Below is a small trained network, with its code and all its weights. Each question gives an input and a target symbol and asks what happens when units are switched off, that is, made to give their printed mean instead of their output.

import numpy as np


def w(rows, s, z=0):
    codes = np.array(rows[::2]) - 128.0
    scale = np.full(codes.shape[1], s)
    scale[-1] = z or s
    return codes * scale


def f(y):
    return np.maximum(y, 0)


def softmax(a):
    e = np.exp(a - a.max(-1, keepdims=True))
    return e / e.sum(-1, keepdims=True)


def log_softmax(a):
    a = a - a.max(-1, keepdims=True)
    return a - np.log(np.exp(a).sum(-1, keepdims=True))


def net(x, mask):
    ids = ['ΓΔΛΠΣΦΨαβεημξτ'.index(c) for c in x.split()]
    T = len(ids)
    res = E[ids] + P[:T]
    u = 0
    for l in range(2):
        q, k, v = (res @ M[l].T for M in (Q, K, V))
        z = softmax(np.where(np.tri(T) > 0, q @ k.T / 3**0.5, -1e9)) @ v
        res = res + np.where(mask[u], z, O[l][:, -1]) @ O[l][:, :-1]
        u += 1
        y = f(res @ A[l][:, :-1].T + A[l][:, -1])
        res = res + np.where(mask[u : u + 12], y, B[l][:, -1]) @ B[l][:, :-1]
        u += 12
    return log_softmax(res[-1] @ U[:, :-1].T + U[:, -1])


Q, K, V, O, A, B = {}, {}, {}, {}, {}, {}
E = w([
[147,124,105],'Γ',
[171,117,122],'Δ',
[249,105,80],'Λ',
[158,118,111],'Π',
[35,142,166],'Σ',
[133,128,82],'Φ',
[168,109,129],'Ψ',
[136,131,92],'α',
[105,151,55],'β',
[196,106,74],'ε',
[119,143,199],'η',
[156,108,194],'μ',
[142,120,101],'ξ',
[139,158,190],'τ',
],0.016)
P = w([
[82,4,98],'0',
[130,168,143],'1',
[160,113,200],'2',
[149,54,104],'3',
[123,196,65],'4',
[196,97,207],'5',
[125,37,109],'6',
[132,214,65],'7',
[190,81,225],'8',
],0.012)
Q[0] = w([
[75,83,46],'L0H0',
[143,1,97],'L0H0',
[116,39,143],'L0H0',
],0.0094)
K[0] = w([
[52,95,70],'L0H0',
[113,1,78],'L0H0',
[33,3,177],'L0H0',
],0.0087)
V[0] = w([
[22,117,158],'L0H0',
[55,112,1],'L0H0',
[83,164,48],'L0H0',
],0.0096)
O[0] = w([
[128,72,201,102],'L0H0',
[211,97,198,212],'L0H0',
[136,241,247,11],'L0H0',
],0.011,0.0012)
A[0] = w([
[116,171,99,167],'L0N0',
[243,218,86,93],'L0N1',
[120,124,91,166],'L0N2',
[50,188,163,161],'L0N3',
[155,140,155,94],'L0N4',
[166,92,194,3],'L0N5',
[78,222,135,99],'L0N6',
[98,64,70,130],'L0N7',
[244,106,253,96],'L0N8',
[196,68,101,94],'L0N9',
[200,82,112,94],'L0N10',
[143,153,189,91],'L0N11',
],0.0074,0.0051)
B[0] = w([
[146,136,207,174],'L0N0',
[93,164,185,226],'L0N1',
[186,149,171,179],'L0N2',
[77,83,102,179],'L0N3',
[124,177,155,140],'L0N4',
[197,100,181,161],'L0N5',
[109,112,173,165],'L0N6',
[113,158,79,199],'L0N7',
[157,172,192,253],'L0N8',
[114,152,76,220],'L0N9',
[78,164,2,209],'L0N10',
[128,117,182,152],'L0N11',
],0.0072,0.0055)
Q[1] = w([
[156,58,148],'L1H0',
[161,78,159],'L1H0',
[128,2,98],'L1H0',
],0.0057)
K[1] = w([
[168,20,239],'L1H0',
[195,187,253],'L1H0',
[159,64,126],'L1H0',
],0.0064)
V[1] = w([
[185,187,128],'L1H0',
[2,55,178],'L1H0',
[152,62,206],'L1H0',
],0.0064)
O[1] = w([
[171,203,173,161],'L1H0',
[43,72,159,82],'L1H0',
[122,2,150,254],'L1H0',
],0.007,0.0023)
A[1] = w([
[59,83,165,169],'L1N0',
[122,92,17,123],'L1N1',
[86,107,22,252],'L1N2',
[201,140,180,216],'L1N3',
[70,98,73,27],'L1N4',
[205,11,110,223],'L1N5',
[74,67,61,63],'L1N6',
[63,88,159,213],'L1N7',
[39,197,254,29],'L1N8',
[190,199,96,237],'L1N9',
[24,70,193,191],'L1N10',
[46,212,134,201],'L1N11',
],0.007,0.003)
B[1] = w([
[174,117,107,209],'L1N0',
[77,116,163,203],'L1N1',
[94,72,183,226],'L1N2',
[110,174,176,225],'L1N3',
[103,192,197,162],'L1N4',
[135,222,130,255],'L1N5',
[69,125,185,184],'L1N6',
[195,139,43,210],'L1N7',
[70,172,61,209],'L1N8',
[85,2,150,254],'L1N9',
[162,119,94,248],'L1N10',
[198,141,57,194],'L1N11',
],0.0075)
U = w([
[20,111,198,115],'Γ',
[98,125,191,122],'Δ',
[160,120,138,84],'Λ',
[140,143,246,3],'Π',
[148,123,211,235],'Σ',
[245,65,162,37],'Φ',
[254,215,53,166],'Ψ',
[112,229,191,132],'α',
[147,85,29,74],'β',
[88,116,173,6],'ε',
[63,165,117,236],'η',
[138,126,145,93],'μ',
[158,179,139,238],'ξ',
[81,108,165,121],'τ',
],0.0069,0.0034)

Each question gives the input, a string of symbols that net reads in full, and the target symbol t.
The units are the heads (3 rows each of Q, K, V and O) and the neurons (one row each of A and B). Each row of codes is followed by its name. A weight is (code - 128) times the scale printed after its matrix; where a second scale follows, it is the last column's (O, A, B and U).
mask holds one flag per unit, layer by layer, with each layer's heads first. A switched-off unit (its flag False) gives its mean, the last column of its rows in O or B, instead of its output. The means were averaged over made-up inputs and are rounded, as every weight is.
A unit's drop is (log p(t) with every unit on - log p(t) with that unit switched off) / (log p(t) with every unit on - log p(t) with every unit switched off).
The circuit of an input: a set's keep is (log p(t) with only the set's units on - log p(t) with every unit switched off) / (log p(t) with every unit on - log p(t) with every unit switched off). Starting from the 12 units with the biggest drops (on a tie, the unit counted first), units are removed one at a time, each time the one whose removal leaves the highest keep (on an exact tie, the one counted first), for as long as the keep stays at least 0.8.
circuit, biggest first: the units of the circuit, biggest drop first
top k neurons: the k neurons with the biggest drops, biggest first
k most important neurons of layer l: the k neurons of layer l with the biggest drops, biggest first
drop when u is switched off: that unit's drop, to one decimal
input Σ Ψ Λ Σ Λ ξ Π, target Φ: most important neuron of layer 0 -> (L0N5)
input β Π ξ α Σ Λ β, target Π: circuit, biggest first -> (L0H0, L0N8)
input Λ α Λ Λ, target β: circuit, biggest first -> (L1N9, L0N10, L0H0)
input β Σ ε Σ Λ Π Γ, target Π: 2 most important neurons of layer 0 -> (L0N8, L0N5)
input Δ μ Π Π α η Σ Σ, target Ψ: circuit, biggest first -> (L1N11, L1H0)
input Π Ψ Σ α β, target α: 2 most important neurons of layer 1 -> (L1N8, L1N3)
input Σ Σ Λ Γ Γ Π Λ β, target α: circuit, biggest first -> (L0H0, L0N1)
input Λ Λ μ Σ Λ Λ β μ μ, target Γ: circuit, biggest first -> (L0H0, L1N2, L1N6)
input β μ β μ, target Π: circuit, biggest first -> (L0H0, L0N8, L1N3)
input Σ α α Δ, target Φ: 2 most important neurons of layer 0 -> (L0N5, L0N10)
input μ Φ Π Γ, target Γ: 3 most important neurons of layer 1 -> (L1N2, L1N1, L1N6)
input Λ Σ Σ, target β: top 2 neurons -> (L1N7, L1N10)
input β Π Σ Λ, target Π: 2 most important neurons of layer 1 -> (L1N3, L1N9)
input Ψ Σ Λ Ψ Σ Λ τ β Λ, target β: circuit, biggest first -> (L0H0)
input β Π β Γ Π Π Π, target Π: 2 most important neurons of layer 0 -> (L0N8, L0N5)
input μ Γ ε, target Γ: 2 most important neurons of layer 0 -> (L0N8, L0N10)
input μ Σ Ψ ξ, target Γ: drop when L1H0 is switched off -> 0.1
input Σ Λ Σ Φ, target Φ: drop when L0H0 is switched off -> 1.8
input β Λ α Π τ β ε, target Π: drop when L0N8 is switched off -> 0.3
input β Φ Σ Ψ, target Π: top 2 neurons -> (L0N8, L1N3)
input Ψ Φ ξ Λ Σ, target Ψ: 3 most important neurons of layer 1 -> (L1N11, L1N9, L1N2)
